Here is a tiny trained network, its code and every weight. The questions are about switching its units off for an input and a class, where a switched-off unit gives its printed mean instead of its output.

import numpy as np


def w(rows, s, z=0):
    codes = np.array(rows[::2]) - 128.0
    scale = np.full(codes.shape[1], s)
    scale[-1] = z or s
    return codes * scale


def f(y):
    return y / 2 * (1 + np.tanh(0.7978845608 * (y + 0.044715 * y**3)))


def log_softmax(a):
    a = a - a.max(-1, keepdims=True)
    return a - np.log(np.exp(a).sum(-1, keepdims=True))


def net(x, mask):
    res = np.array(x, float).reshape(1, 6) / 4 @ E
    y = f(res @ A[0][:, :-1].T + A[0][:, -1])
    res = res + np.where(mask, y, B[0][:, -1]) @ B[0][:, :-1]
    return log_softmax(res[-1] @ U[:, :-1].T + U[:, -1])


A, B = {}, {}
E = w([
[83,2,115],'x0',
[79,111,114],'x1',
[254,12,87],'x2',
[95,75,222],'x3',
[96,148,116],'x4',
[155,100,65],'x5',
],0.0077)
A[0] = w([
[87,118,132,199],'neuron 1',
[156,89,199,71],'neuron 2',
[108,146,103,90],'neuron 3',
[129,199,68,236],'neuron 4',
[101,87,208,217],'neuron 5',
[151,123,5,251],'neuron 6',
[191,148,119,195],'neuron 7',
[139,70,144,82],'neuron 8',
],0.013,0.0027)
B[0] = w([
[163,85,141,177],'neuron 1',
[66,254,146,175],'neuron 2',
[63,130,168,142],'neuron 3',
[135,109,230,251],'neuron 4',
[227,162,131,242],'neuron 5',
[163,64,129,255],'neuron 6',
[177,111,92,187],'neuron 7',
[215,156,96,175],'neuron 8',
],0.0095,0.007)
U = w([
[105,158,32,17],'0',
[106,146,127,81],'1',
[63,151,130,40],'2',
[144,55,85,253],'3',
[133,181,126,208],'4',
[10,51,157,3],'5',
],0.014,0.0048)

Each question gives the input, the list of numbers given to net, and the class t.
The units are the neurons (one row each of A and B). Each row of codes is followed by its name. A weight is (code - 128) times the scale printed after its matrix; where a second scale follows, it is the last column's (A, B and U).
mask holds one flag per neuron, in row order. A switched-off neuron (its flag False) gives its mean, the last column of its row in B, instead of its output. The means were averaged over made-up inputs and are rounded, as every weight is.
A unit's drop is (log p(t) with every unit on - log p(t) with that unit switched off) / (log p(t) with every unit on - log p(t) with every unit switched off).
The circuit of an input: a set's keep is (log p(t) with only the set's units on - log p(t) with every unit switched off) / (log p(t) with every unit on - log p(t) with every unit switched off). Starting from all 8 units, units are removed one at a time, each time the one whose removal leaves the highest keep (on an exact tie, the one counted first), for as long as the keep stays at least 0.8.
circuit, biggest first: the units of the circuit, biggest drop first
most important unit: the unit with the biggest drop
top k neurons: the k neurons with the biggest drops, biggest first
drop when u is switched off: that unit's drop, to one decimal
input [8,4,-7,3,-3,-5], class 3: most important unit : neuron 5
input [3,1,4,7,4,-5], class 4: circuit, biggest first : [neuron 2; neuron 5]
input [6,1,-1,0,-7,-8], class 4: top 3 neurons : [neuron 5; neuron 2; neuron 6]
input [8,-2,0,8,-1,-5], class 4: circuit, biggest first : [neuron 2; neuron 5]
input [-5,6,1,-2,3,1], class 5: circuit, biggest first : [neuron 5; neuron 8; neuron 4]
input [-1,6,0,-1,-1,-2], class 5: circuit, biggest first : [neuron 5; neuron 8]
input [8,0,-4,6,4,3], class 3: top 2 neurons : [neuron 5; neuron 1]
input [-3,-7,2,6,-6,2], class 4: top 2 neurons : [neuron 2; neuron 6]
input [-4,7,0,-4,8,-5], class 5: circuit, biggest first : [neuron 5; neuron 4; neuron 8]
input [-5,7,-2,-6,-3,8], class 3: top 2 neurons : [neuron 6; neuron 2]
input [-8,-5,7,-3,4,-7], class 3: top 2 neurons : [neuron 7; neuron 2]
input [7,-8,-2,1,-8,-4], class 4: top 3 neurons : [neuron 2; neuron 5; neuron 6]
input [4,6,5,3,0,-6], class 4: top 2 neurons : [neuron 2; neuron 6]
input [2,-7,-7,8,-7,-4], class 4: circuit, biggest first : [neuron 5]
input [-5,-4,-6,-1,-2,4], class 2: top 2 neurons : [neuron 5; neuron 8]
input [-7,-3,8,4,-7,2], class 4: top 2 neurons : [neuron 2; neuron 1]
input [8,7,-5,3,4,-3], class 3: top 2 neurons : [neuron 5; neuron 1]
input [-3,2,7,8,1,-7], class 4: drop when neuron 2 is switched off : 0.3
input [-6,-8,3,-6,6,5], class 3: drop when neuron 8 is switched off : 0.0
input [1,8,-7,7,-1,0], class 1: drop when neuron 5 is switched off : 1.4
input [5,6,-7,-2,5,6], class 5: top neuron : [neuron 5]
input [3,5,0,8,5,-6], class 1: drop when neuron 5 is switched off : -0.1
